Each row has a class, written as a number after it.
[ 30 -47   1  21 -22  55  12  -1 -16   6   2   1 -11 -36 -28 -14 -34 -82
 -27  18  14  14 -21 -26  -3  37  -9  50   9  17 -15  40   8   9  21   8
  -6  10  88  18   8] -> 12
[-29  39   2 -22  -2  27  62  56   2  11 -14 -45  62  13  28 -16 -57  -6
 -34  -2 -51  26  55  -7  -4  90  -9 -17 -82  14  12  46  40  19  30  36
 -89   7 -30 -50  -2] -> 0
[-46  20  -9 -13 -10 -21  77  -8  45 -10   5 -16 -82  39  28  51  32   7
 -34  11 -16 -24   5 -23 -14   8 -30  25  -7 -38  -4  80  10  51   7  24
 -39  17 -42 -77 -55] -> 3
[-30 -22 -50 -16  41 -29  53 -10 -43   5  21  -9 -78  -8   0  31  18  65
  34  28 -10 -16 -16  30 -64 -18  -4   1 -21  44  -9  13 -41  21 -48  38
   1  -2 -20  -3  11] -> 6
[ 25  41  11  -4  11  31  -7  -7 -37   1 -30  14  36  22  17  14 -32  -6
   8  -7  31  19  47 -11  28  41  31 -33 -41   4  12  43  -4  -8 -11   5
 -44  -6  -9 -42  34] -> 0
[  8 -12  18   0  33 -31  19  -7  25 -17  -6   8  -3 -17  16  22 -12 -31
 -17  25  27 -15 -32 -43  12  33  27 -28  16 -15   6  29   3 -17 -33   1
  -9 -55   8   5  -7] -> 8
[ 21  -5  -9  43  -3  -4  38 -45  39  -4  -1 -38 -42  43  14  33  25  31
 -35 -11  40   9 -27 -36  10 -41  -3  16  20 -21 -17  20  -2  -6 -20  64
   9  29  -2 -23  -8] -> 9
[ -6  40  -8 -76  62  39 -26 -23 -84 -12 -26  18  55   0  53   6 -74 -19
 -10  13  11  -5  23  18 -11  98   9 -32 -82  12   1  23  19  18 -74  16
 -67  -9 -38  -5  23] -> 11
[ 36  41  -8 -14  -8 -19 -59 -10   1 -23 -13  -1   5   7  47  16   2 -34
  -7 -18  39  29  -1  -6  36  58  -9 -70 -44   2  29  15  19  25 -39  21
 -47 -19 -58 -26   8] -> 11
[ -7  27 -66  -9  11  -4  70  12  -2 -15   7 -47  -4   3   4  23 -34  30
 -26 -11   2  29 -21 -32  -1  26 -35 -36 -32   2 -19  25  25   6 -31  18
 -47   7 -10 -33 -20] -> 0
[  0  -3 -29  18 -28  11   5 -51 -32  23 -11  -8 -21 -24 -54  10  24 -22
 -21 -13  30  44 -30  -2  35  -7 -14 -33  13  40  30  24 -32  -6 -20  61
 -37  16  15 -58  42] -> 3
[ 76  16  22  26   4  11  -6 -33  12  -5  10 -29  25  15  -8   0   7   4
  20  -9  15  55 -36 -24  55 -21 -10 -32   1   4 -22  -9 -22  -4  15  12
  21  14   8 -17 -10] -> 1
[ 27  -9  30 -44 -25  -3 -38 -65  40  -8  13  28  -9  65  50  24  35  46
  33 -24 -34 -15   7  33 -39 -19 -40   5  11 -28  11 -41  -3  26  18  -6
  37   0 -24  -7  -5] -> 0
[  1 -20   9 -17 -10  -5  37 -26 -35  48  13 -12   5  -7 -13 -11   5   0
 -12  11 -15  17  -6  -8   7  27 -42 -13  -4  28  30  -1 -13  -8  -6  64
 -11   3 -14 -49  17] -> 4
[-28  13 -10  14  48 -44  13  -7 -38  26  26 -39 -66 -62  13  24 -17  32
   6 -15  -6 -55  55  13 -58  51  18  -3 -44  42   8  23 -10  60 -22  25
 -84  13 -46  -3  -9] -> 6
[ 14 -12 -13   0 -19 -11 -16 -43  47 -17 -11 -45   3  50  12  27  17  27
  22   4  -3  28 -37 -22  12 -70 -54 -38  19  -1 -16   9 -23  34 -47  11
  -3   3  61 -15 -12] -> 1
[ -7  13  -2 -26  43 -32   8  12 -25  -1 -28 -37  33  18  50  -3 -28 -10
  20  17 -22  20   3  12  22  30  18 -43 -48  16  25  -8 -11   0 -19  36
  -6 -15 -56 -31   0] -> 8
[  5 -18  39 -10 -54   6  26  50   5  15 -33  -6  40  20  20 -18  -8   2
 -11  32  13  48 -21 -38  17  15  16 -46  -4 -26  22 -18  14  31   3  41
 -23 -60 -39 -51  15] -> 4
[ 54 -16  26 -11 -17  14 -34   0 -18  35 -46 -15  26   1  69  -2   3   6
 -37 -28 -18   8  24  10   2  94  23   1 -37   2  45 -36  17  10  36  24
   5   6 -23 -21  29] -> 11
[  6  50  -3 -27  17  -3  11  14 -45  -4   1  14 -35  21  44  10 -51 -88
 -16   4  34 -26  47  -8  27  66  13 -20 -56 -14  27  67  26 -12 -28   3
 -64  13 -27 -38  -9] -> 5
[-54  -4  -3 -14  -9 -12  29  42 -17 -17 -18  -9  48   7   4 -19 -22 -58
 -19  47 -50  26  25  -5  51  81 -11   8 -43  -5  50   0  -7  39   1 -37
 -24 -12 -46 -59 -14] -> 2
[ 36  23 -23  -3 -23 -16 -28  10  23 -16  10 -41 -34  18  75  16   1  17
  33  -6  29   4  -3 -54  -4   9  28 -46 -47  -1   7  15  -9  21 -17  26
 -13 -30 -74  -1 -11] -> 12
[-14 -28  -4  -6  -2  11  -6  -4   7  28 -33 -14  -4 -28  -2  19   0  25
 -17  14  33  -3 -28 -17 -15   9  25 -30  -9  27  12   1 -19   4 -26  71
 -21 -41  27  15  61] -> 8
[-32  -5  -5  34  28 -56  41  67 -33  37  -2 -27  17  -3 -18 -29 -18 -15
   0  33 -23  29  -8 -17  41  62  35 -53 -10  12  26  25 -17   4   5  14
  -5 -23 -61 -59  20] -> 6
[  5   9 -39 -10 -17 -33  37  39  16  19   0  -6  18   4  20 -30 -30 -18
 -84  11 -18   7   0   3   8  43  27  20 -11   5  40 -16 -34  -3   5  -6
  -2 -18 -32 -28  -3] -> 9
[ 33   7  35  44   9  20 -64   5  24  48  11   4   9 -14 -20  -6  17 -42
 -21  -5 -11  12  31   9  64  26 -18  48   3 -13  10 -29  11 -24  68 -43
  54  52 -22 -24 -25] -> 5
[ 21  38 -18 -12 -27 -13 -11  19  -5  45 -40 -64  -7  20  68  15 -24   5
  21  -4  19  15  22 -39  19  73  49 -79 -76   4  34  47 -28  32   3  43
 -36 -36 -20 -56  52] -> 11
[ 18  -4  52   9 -70 -32 -19  36  53  55 -30   2  18  80  30  -9  20 -17
   1 -14 -30  12  21 -12  -4  -7 -37 -31   5 -30  28  -7 -12  13  49 -33
  56  -9   6 -28 -54] -> 10
[-15  45 -31   7 -27 -11   3  38  -1  -7   1 -18  12 -10  21   1 -12  -6
  -8 -13   8  39  48 -34  55  56 -27 -25 -52  15  31  23  27  11  18  30
 -49  25 -47 -44 -11] -> 9
[  0  70   3 -16 -14 -14   1 -46  14  -7  15 -29 -27 -26  30  33   0  19
  10 -27  -1 -12  35 -10  50  29 -20 -61 -41   7  39  -1  -3  62 -28  65
 -66   8 -50 -47   7] -> 9
[-38   6 -35  28 -28 -34  45  70  -2  23 -16 -49 -12   9 -42  -5 -14  34
  40   4 -38  17  25 -27  26  26  -6 -52 -16  -6  22   5  18  15  55 -64
 -19   7  30 -51   1] -> 4
[-20 -31  22 -13  20  10  22 -35   3  -7  -2  10  25  10 -52  11  -4  -8
 -27  -2   0  20 -10  16   2 -17 -32 -22  45   1  -7  16  25  32 -22  14
 -55   2  69 -63  20] -> 11
[ 25 -13  47   9  14 -19  -3  -8  10  37   2  -4 -15 -21   4  -7  -1 -48
 -33 -21  -3   3  37  20  25  71  -9 -24   8  27  38 -12   3  15  40   8
  -2   1   3 -71  12] -> 10
[-35  30 -54 -21  22 -27 -15  -3 -43 -17 -14 -32 -14   8 -11  22 -16  -7
  29 -16  27  13  22  -9  -3  58  20 -60 -28   0  23  36  -2  15 -38  -4
 -58   4 -43 -56  43] -> 3
[-49 -28   2  -7 -29  20  33  -6 -33 -21  -1  12  14   7 -32 -15   9 -38
  37  16  -6  31 -14   5   8  -6 -45 -18   0   7  19  16  15  14 -31  30
  -7 -16  42 -20  23] -> 3
[-20 -45  22  -5  23  16  62  -3  32  10  -3 -42  38 -34   4 -25 -14 -13
 -81   3 -27  -8  21   7 -22  55 -32  39  24  18  12 -28  33 -10  27 -37
 -24  12  42 -20  -3] -> 6
[ -9 -13  -9 -39  18 -37 -26 -23 -25  53 -10 -26 -73 -18  35  23  19  26
 -14  18  -5 -45  -5  29 -42  10  -3 -30 -17  19  38 -46 -53  53 -43  31
   0  -9 -54 -51  36] -> 12
[ 40 -15  21  -5 -27  24 -19 -13 -39  25   0  -9  -1  -7 -30 -13  44 -13
  -1 -28 -45  16 -29   5 -19 -16 -65 -40 -16  43  11 -52 -27  20   6   4
  -4  22  -7 -42   4] -> 12
[-34  58  -5 -48   5  18  15  71 -26  12 -42 -18  33   7  47   4 -60  12
 -22   3   7 -18  54 -29   9 106  31 -66 -65 -18  27   1  27  -6  -3  -4
 -52   6 -62 -33  40] -> 8
[ -7 -30   3  -8 -21   5   4 -29 -41  14 -11  19 -17  -2   4  10  -6 -34
   7  20  -7   0   0   2   8 -17 -20  23 -16   4  15   4 -19  18 -34  35
  11  15  11 -12 -15] -> 0
[-10  19   9  -1  40  11 -26  -2 -37 -15 -35  -5  18 -45  -5  -4 -24 -36
  -1  37  66  -2   8 -19  30  18  43 -17  -9  10   9  19  10 -29 -52  25
 -46   3  13  31  41] -> 9
[  6   2  20 -22 -27  19   2 -14   2  28  11  25 -13 -18  20  10 -28 -50
   1  33   3 -26  14 -13  25  70 -14  10 -15  -8  27  16  -3  -1   2  16
  14  -4  18  21 -11] -> 2
[-72  42 -56   3  12 -14  51 -14   3 -59  43  -2 -21   5 -34  36 -13  24
   0 -15   7   1   3 -31  -5  -3 -57 -15 -36 -22 -24  53  34  15 -79 -10
 -68   5 -14 -13 -30] -> 3
[ 43 -18  39  -4  19  11 -58 -10  10  15  -6  11  39  19  19  -8  16 -18
   5 -19 -34 -12  50  56   0  33 -33  28 -23  21  44 -42  19  -9  29 -16
   8   9  -4   6 -22] -> 1
[ 11  29 -17 -13 -17  10 -46  38 -31  14 -18 -27  17 -13  43   6 -43  -1
  -8 -22  -6 -18  20 -21  -8  47   7 -12 -61  -8  18 -30  12  20 -41  16
 -37   2 -45  21   3] -> 8
[-19  13  29 -17  11  -6  27  15  15  25 -33  22  93   8   8 -48 -25 -53
 -49  38 -39  43  14   9  39  -5  20  42   4 -10  16  10  -2 -44  61 -38
  17  -7  -4 -31 -49] -> 9
[ 11  12  17   7  24  27  23   1  54 -30   7 -41  48  11  -7 -12  -7 -21
 -23   6 -15   6   0  -5  37  14   1  11  -3 -13  10   2  21 -13  -2   3
  -3 -10  -5   4   7] -> 12
[ 15   0  -1 -13 -32  -8  -3 -16  37  13 -15 -33 -10   0  31   3   4 -18
 -41 -11   1  16 -32 -11   0   7 -24  -8  -2   4  -4   9   0  28  -1  42
 -27  -4  12 -18   7] -> 7
[-29 -34 -16  -7  18 -32  27  -2  -8 -17  12 -26 -28 -20  13   8  14  25
 -20  16 -22   2   0  -5  -1  24  -4   1 -11   7  29 -54  -9  13  -8  -2
  -8  16 -51 -46   6] -> 5
[ -5  42   6  -5 -15  14  79  25  18 -45   1  -5  -2  -6  34   3 -23  -8
 -25  10  19  31  12 -35   9  49  11 -15 -23 -13 -18  59  52   1  31 -13
 -62  11 -28  -7 -39] -> 6
[ 31   7  43 -13 -11  -8  16  -9  41  19  22 -16  31   9  20 -16  30  11
 -21 -13 -47   3  11   3 -28  34 -12  18   1   2  21 -20 -13   7  48  26
   6  -6 -36 -18  -6] -> 9
[  6 -28 -16 -24 -76 -27  21  13 -47  -2 -14  12 -41  52  28  21   8  49
  58 -14  -8  28 -17 -33 -17  23 -35 -88 -20 -11  15  -8   8  78  14  -6
 -12  -9   9 -53  -2] -> 0
[  4  25 -11 -71 -25  19 -25  49 -77  15 -55  14  39  -2  54   0 -28 -13
  17  15  13  11  42 -34  28 114  52 -41 -95  10  47  41 -11  35   6  23
 -47 -28 -48 -21  40] -> 11
[-19  11  32 -19  22 -23 -23  42 -28  36  -8 -18 -15 -12  49  -7 -41 -12
  -9  19   2 -45  44 -14  -9  76  31 -17 -43 -12  30 -19   3  24 -19  16
 -25   1 -80 -11  -4] -> 10
[-42 -10 -35 -24 -37 -33  34  36   0  19 -21  -2  -1  30 -16  -7 -11  12
 -31  10  -3  42 -20  -3   2 -10   0 -36   0 -23  20   0  10   8   6   1
 -30  -9  -6 -69  16] -> 1
[-13  64  23 -40 -24  26  -5  29  14 -22 -16  20  57  43  23   0 -39  -5
  14  11  28  25  20 -19  34  38 -10 -55 -38 -34  -4  34  46  -2  -6  18
 -50   3 -42   4  -6] -> 7
[ -2  11  10 -21 -43  -5  23  -1   5 -30  18  41  41  31  -9  -2 -15 -19
  56   6 -23  57   7  -8   0  29 -24 -49   4 -17  18  48  32  -1  11 -13
 -26 -27  32 -24  -7] -> 1
[-11   4 -18 -24  34 -28 -24   0  52 -31  -3  12  25   9  41  15 -55 -39
 -26   3  24  18   4 -34  24  64 -21 -22  21 -45 -16  18  61 -32  17 -60
  -3 -13  20 -12 -16] -> 5
[-25 -34 -22 -49  -7   6  59  -8 -59  10 -20  -8 -34   3  -9  -2   0 -36
   4  45 -10 -15 -56  -8  10  31  13 -25   3   6  28  14 -20  20 -35  23
  -3 -25  29 -26  35] -> 2
[-29  47  -8 -50  -8 -29 -33  -9 -42  24   9  16   6  17  16  10 -19  14
  56   9 -15  -4  17   4 -43 -15  -9 -58 -58  -9  11  17 -15   7 -67  -2
 -41 -15 -44  -4 -18] -> 1
[ -2 -41 -15 -12 -11  -2 -37  -1 -45  -9  -4   0 -18 -40 -22  13   5 -26
  39 -14   1  22  -7  -4  12  64 -39 -52  11  26  35 -21  23  65   0   6
 -52 -21  -1 -56  42] -> 6
[ 29 -29  23 -54  -9 -15  69  -3 -32  24  25  -6 -11 -38  15 -17   3  -9
 -81  13 -24  15 -23   0  -2 113 -18 -24   3  25  44 -22 -14  47  15  45
 -49  -6 -20 -97  45] -> 11
[ -4  61  62  21   3  27 -21  -1  28  54 -28 -37  31  39  48  18 -29 -18
  30   6 -14 -21 102 -40  52  25 -14  12 -44 -27  -1  65  -2  -1  35  28
  -1  36 -19 -44 -17] -> 4
[ 15 -40  34 -73 -57  15 -22  11   9  46 -29 -12  33  -5  44 -17  -4  19
 -28  -2 -42   7   7 -11 -14  34 -19  10   4 -21  24 -79   7  34  46   3
  15 -10 -10 -41  24] -> 4
[ 15  -9   2 -19 -28 -10  34 -27  21  28  -1 -27  22  29  12   3  19  26
  -5  -6 -14  31 -30  -2 -20   2   0 -47  -9  17  18 -14 -41  15  -8  35
   9 -51  -7 -36  15] -> 2
[ 18 -49 -18   9  -2  15  -8 -19   0 -17  14   5 -29  13  -5  16 -17 -14
  15  29  23 -25  -7 -28   2  -3  -2  34  26 -12  13  10   7  -8 -24 -30
   9   5  46  23 -17] -> 12
[-39  -6 -46   0  -2  -6   6   1 -43  33  -6  24 -50 -17 -34   0 -26 -64
  -3  21   8 -21  11  44   0  59  18  15 -16  25  45  53   6  25   8  -9
 -42 -16  35  -5  11] -> 2
[ -1 -65   3 -22  -5 -13  23   5   5   4 -19   4 -59  22  32  10  23  -9
 -53  39  -4 -40 -38  12 -20  -4  14  18  -6  12  32 -29 -29  27 -22  41
   2 -12 -17   1  -6] -> 5
[ 11  -3  -2  31   2  11   6  -5  48 -20   5 -42  -8  37  19  26 -19 -26
   1  -3  28 -11  20 -47  38  26 -26  10 -10 -18  -2  45  28  18 -10   9
 -34   7  13 -23 -29] -> 7
[ -7 -50 -11   1 -24 -14  36  18 -20  24   3 -26 -20 -23 -10 -15  -4 -46
 -32  17 -41  11  -1  10 -27  66 -28   4 -31  36  62 -19 -18  31  21  25
 -39 -12 -19 -60   8] -> 12
[-44  36  -1  30  -4  -6   8 -63  16 -27   0   7 -40   0 -28  31   2 -42
  12  -1  30   3   7   1  19 -30 -10 -35  22 -10  19  57  14  25 -24   2
 -88   0 -11 -62 -23] -> 3
[ -9  -4  46  19  10   5 -50 -29  54   7 -25 -35   5  29   6   5  30 -33
   2 -10  21  -9   9  -6  16 -44  -3  -9  18 -10  -3  -3   4   8  30  29
  -5  17 -17  -7   1] -> 5
[-13  29 -38 -25 -10  13  57 -58  22 -86  14  15   1  55  -8  32   3   4
  46  18  -1  45 -23   6   1 -44 -60  10  26 -15 -25  85  27  24 -41  -4
 -26  -6  52  10 -38] -> 4
[ -9  -6   5   1 -22  16  73  13  15  -1   5  22 -49  29 -24   7  -3 -52
 -25  16 -24  -9  10  13  46  49   7  31  13 -37  25  39  26  14  67 -37
  22  30  37 -45 -13] -> 5
[ 13  34   5  19 -36 -15  23  79 -46  55   4 -13  -9 -20 -41 -26 -26 -73
   5   0   1  14  50 -39  70  74  30 -20 -18  -7  37  22 -28  -8  79 -27
 -13  22 -10 -85  32] -> 2
[ 22   7  31  44 -31  -3   3  24  29  34 -13 -48   8  41   7   3   1  12
  -5  -3  22  23   7 -59  41   4   1 -10  -3 -39 -10  13   8   6  27  34
  18  32   5 -25  -2] -> 9
[-32   0  24  -6   7  -1  30 -39  21 -45 -22   9  24  15  33  15 -36 -70
 -22  31   9  15   1  -9  17  24 -27  10   1 -30   0  43  38  19 -32  -9
 -47 -26  35 -15 -35] -> 2
[-26  30 -17 -16 -57 -11 -21 -21 -29 -18 -18   2  30   3  18   7  -6  -6
  20   1   8  56 -10 -31  35 -27 -47 -48   2 -18  18  17  11  24 -76  10
 -43  -7  12 -33  -4] -> 3
[  2  42  -4  15 -75   8 -33  -2  29  69 -40 -36  10  60  41 -14  22 -19
   5  17 -13  43  18 -18  69 -37  -1  14 -40 -13  37  15 -72  11  54  27
  49  13 -35 -75  18] -> 9
[ 24  14   4 -44  -9   0  -3  31 -13  22  -6  -5  -3  -8  10  -3  -2  -6
 -16 -15  -5  22 -23  -2 -17  19 -12 -41 -33   9 -11   3  10  30  15  39
 -25 -21 -20 -24  12] -> 12
[  4  40  15 -13  35  -1 -30 -16 -43   8   6   5   5 -54  -4   1 -10 -42
  10  -5  -6  -2  31  22   9  25 -22 -13 -47  41  11   7   0  15 -28  40
 -53  15 -17  -9  -3] -> 9
[ 27  31  49  -9  38  27 -43 -25 -24  25 -36 -34  67 -26  22  -8 -25 -58
  -1 -10 -22   3  39  24 -25  45   8 -28 -46  22  27 -22  -9 -14 -22  13
 -28  -2 -47 -12  -1] -> 12
[ 22  29 -26   3 -20   6  14  23   7 -29 -20 -24  16  11  19  10  10  10
  -9 -16   5  45 -30 -41   4  31  -4 -46 -20  -1 -13  45  21  22  -1  14
 -48 -20  -3 -18   9] -> 11
[-40 -18   9 -12 -31  -6  40  40 -19  24 -30 -19   4  41 -23 -10 -11  10
  42  13  13  21  12 -33 -37 -14   0 -38  14 -20 -15  39  25  11  38  -7
 -25  -4  38 -33  11] -> 4
[-11  31  -2 -11 -10   8  20  -8 -34 -11  -4  -6  -7  -5  21   9 -13 -20
  12   8  19  10  20 -22  25  52  34 -40 -46  32  30  56 -15  45 -15  60
 -88 -29 -42 -40  28] -> 2
[-53  -7 -31   3  39 -26  75  -5 -10   9 -25 -58 -47   6  -5  27  21  38
 -28  20 -10 -16 -29 -17 -22   9 -16 -23   0   4  -1  21 -19  15 -22  25
 -28  10 -10 -61  13] -> 3
[ 28 -10 -44   1 -11 -22   9 -53 -11 -22  16 -10 -40  20 -17  32  28   2
  38  -7  36  28 -49 -20  20 -32  -4 -34  18  16  10  36 -30  38 -55  59
  -1 -24  17 -20   7] -> 9
[-57   4 -29  18 -31 -27  92  78  55 -29 -23 -50 -16 -17  14  -7 -17   7
 -64  23   8  23 -17 -65   8  25  15 -18  -4 -21 -20  36  23  -4  20   6
 -35   3  13 -13  -2] -> 3
[ -4 -55   0  47   3  16 -31   9  28  21   0  -4 -65  53  -7  27  41  61
  47  27  -2 -35 -23   7 -48 -68  -3  34  29  10 -37  10 -26  39  19  24
  51  17  44  51  -3] -> 5
[-20  13  25 -38 -25  -2  10   4  25  49  -6 -33  39  63  32 -12   8  47
  32   5 -46  19  40  -9  19  21  -4 -25 -54 -11  23  13 -20  13  55   4
  16  -6 -11 -62  28] -> 1
[ -4   8 -57 -18 -27 -16   5  36   3 -33 -11 -55  -8  68  30  21 -10 -15
  47 -20  16  23   9 -64   5  22 -43 -57 -28 -14   7  66  40  20 -16  12
 -57   2   3 -39 -17] -> 1
[-14  -6   6 -78  10  -2 -17  -2 -14  26   1  33  -4  11  22   4  16  51
 -12  23 -20 -14 -15   7 -18 -36  21  -3 -38   4  17 -26 -35 -19 -15  56
 -11 -36 -71 -32  50] -> 12
